Below is a small trained network, with its code and all its weights. Each question gives an input and a class and asks what happens when units are switched off, that is, made to give their printed mean instead of their output.

import numpy as np


def w(rows, s, z=0):
    codes = np.array(rows[::2]) - 128.0
    scale = np.full(codes.shape[1], s)
    scale[-1] = z or s
    return codes * scale


def norm(h):
    return h / np.sqrt((h * h).mean(-1, keepdims=True) + 1e-5)


def f(y):
    return y / 2 * (1 + np.tanh(0.7978845608 * (y + 0.044715 * y**3)))


def log_softmax(a):
    a = a - a.max(-1, keepdims=True)
    return a - np.log(np.exp(a).sum(-1, keepdims=True))


def net(x, mask):
    res = np.array(x, float).reshape(1, 2) / 4 @ E
    u = 0
    for l in range(4):
        y = f(norm(res) @ A[l][:, :-1].T + A[l][:, -1])
        res = res + np.where(mask[u : u + 4], y, B[l][:, -1]) @ B[l][:, :-1]
        u += 4
    return log_softmax(norm(res)[-1] @ U[:, :-1].T + U[:, -1])


A, B = {}, {}
E = w([
[31,128,137,83,153,126,89,113,72,34,110,141],'x0',
[109,131,78,61,180,69,145,124,229,76,254,119],'x1',
],0.0064)
A[0] = w([
[157,203,126,202,170,136,100,80,160,175,127,194,73],'L0N1',
[88,90,75,241,90,73,96,136,91,136,188,155,3],'L0N2',
[251,124,99,180,4,122,109,80,233,224,154,61,172],'L0N3',
[229,127,185,171,77,166,29,154,11,94,66,186,146],'L0N4',
],0.0028,0.0056)
B[0] = w([
[179,161,167,64,177,102,96,147,89,121,92,106,115],'L0N1',
[174,96,228,146,239,196,3,62,30,214,89,175,95],'L0N2',
[88,130,118,103,96,100,82,132,132,74,93,150,255],'L0N3',
[94,126,141,132,180,126,183,192,101,123,219,121,222],'L0N4',
],0.0053,0.0051)
A[1] = w([
[150,165,118,99,236,152,133,25,181,167,174,140,12],'L1N1',
[255,121,143,134,109,102,128,133,162,191,132,118,1],'L1N2',
[105,161,114,109,97,132,190,219,118,115,156,136,112],'L1N3',
[81,125,68,110,91,98,153,133,171,63,152,125,169],'L1N4',
],0.0048,0.0013)
B[1] = w([
[86,162,175,121,175,127,180,148,40,129,181,189,150],'L1N1',
[76,105,68,75,73,177,1,10,188,93,99,148,167],'L1N2',
[142,119,141,175,162,41,86,150,217,86,108,111,195],'L1N3',
[134,89,196,192,120,136,169,151,65,148,104,119,254],'L1N4',
],0.0055,0.0052)
A[2] = w([
[137,168,166,214,96,205,87,161,11,252,40,129,133],'L2N1',
[238,254,128,154,116,170,66,2,181,197,185,181,2],'L2N2',
[82,174,138,22,155,138,100,75,30,16,123,142,115],'L2N3',
[201,153,40,103,97,184,214,105,235,238,113,155,99],'L2N4',
],0.0036,0.0025)
B[2] = w([
[136,123,90,23,205,144,208,155,110,105,178,140,253],'L2N1',
[77,50,107,174,64,127,137,62,152,89,125,199,136],'L2N2',
[232,128,58,106,58,155,51,76,214,253,56,131,193],'L2N3',
[68,105,123,93,81,166,54,74,68,137,97,103,162],'L2N4',
],0.0062,0.004)
A[3] = w([
[90,98,98,100,99,153,1,69,131,112,87,140,55],'L3N1',
[199,140,95,140,72,147,93,106,150,156,133,112,1],'L3N2',
[117,117,103,71,177,121,138,136,145,105,229,119,150],'L3N3',
[96,134,182,149,156,92,119,78,83,80,115,121,146],'L3N4',
],0.0071,0.0013)
B[3] = w([
[192,165,76,141,60,4,2,110,173,200,214,52,255],'L3N1',
[124,147,78,88,120,73,80,170,113,163,111,60,154],'L3N2',
[130,128,111,68,143,212,151,141,47,142,58,152,234],'L3N3',
[150,143,139,181,100,121,77,120,201,131,119,97,138],'L3N4',
],0.0078,0.0067)
U = w([
[119,119,114,97,154,176,167,145,88,120,116,146,140],'0',
[140,132,106,121,90,90,78,122,147,145,128,97,129],'1',
[120,125,193,211,128,114,137,149,157,86,111,123,133],'2',
[145,201,194,171,160,174,128,22,168,153,166,223,3],'3',
[147,207,172,186,143,187,121,47,159,141,168,226,10],'4',
[139,182,190,180,151,176,114,36,165,160,168,253,10],'5',
[147,206,177,187,148,185,123,32,159,144,172,231,3],'6',
],0.024,0.02)

Each question gives the input, the list of numbers given to net, and the class t.
The units are the neurons (one row each of A and B). Each row of codes is followed by its name. A weight is (code - 128) times the scale printed after its matrix; where a second scale follows, it is the last column's (A, B and U).
mask holds one flag per neuron, layer by layer. A switched-off neuron (its flag False) gives its mean, the last column of its row in B, instead of its output. The means were averaged over made-up inputs and are rounded, as every weight is.
A unit's drop is (log p(t) with every unit on - log p(t) with that unit switched off) / (log p(t) with every unit on - log p(t) with every unit switched off).
unit that matters most: the unit with the biggest drop
top k neurons: the k neurons with the biggest drops, biggest first
top k neurons in layer l: the k neurons of layer l with the biggest drops, biggest first
drop when u is switched off: that unit's drop, to one decimal
input [3,-4], class 0: unit that matters most -> L3N1
input [3,0], class 2: top 3 neurons -> L1N4, L0N3, L1N2
input [-3,-2], class 2: top 2 neurons -> L0N3, L1N3
input [-1,3], class 2: top 3 neurons -> L1N4, L2N1, L3N1
input [7,8], class 0: top 3 neurons -> L0N3, L3N3, L1N2
input [-3,0], class 2: top 3 neurons -> L0N3, L2N3, L3N1
input [3,4], class 0: top 2 neurons -> L0N3, L3N1
input [0,2], class 2: top 2 neurons -> L1N4, L2N1
input [3,-1], class 2: top 2 neurons -> L1N2, L0N3
input [-2,-3], class 2: top 2 neurons -> L0N4, L1N3
input [2,-3], class 2: top 3 neurons -> L0N4, L1N3, L2N1
input [3,-3], class 2: top 2 neurons in layer 0 -> L0N4, L0N3
input [-2,4], class 0: top 2 neurons -> L3N1, L3N3
input [0,0], class 2: unit that matters most -> L1N3
input [2,-2], class 2: drop when L3N1 is switched off -> 0.1
input [-2,6], class 0: drop when L1N4 is switched off -> 0.0
input [2,-8], class 0: drop when L2N1 is switched off -> 0.4
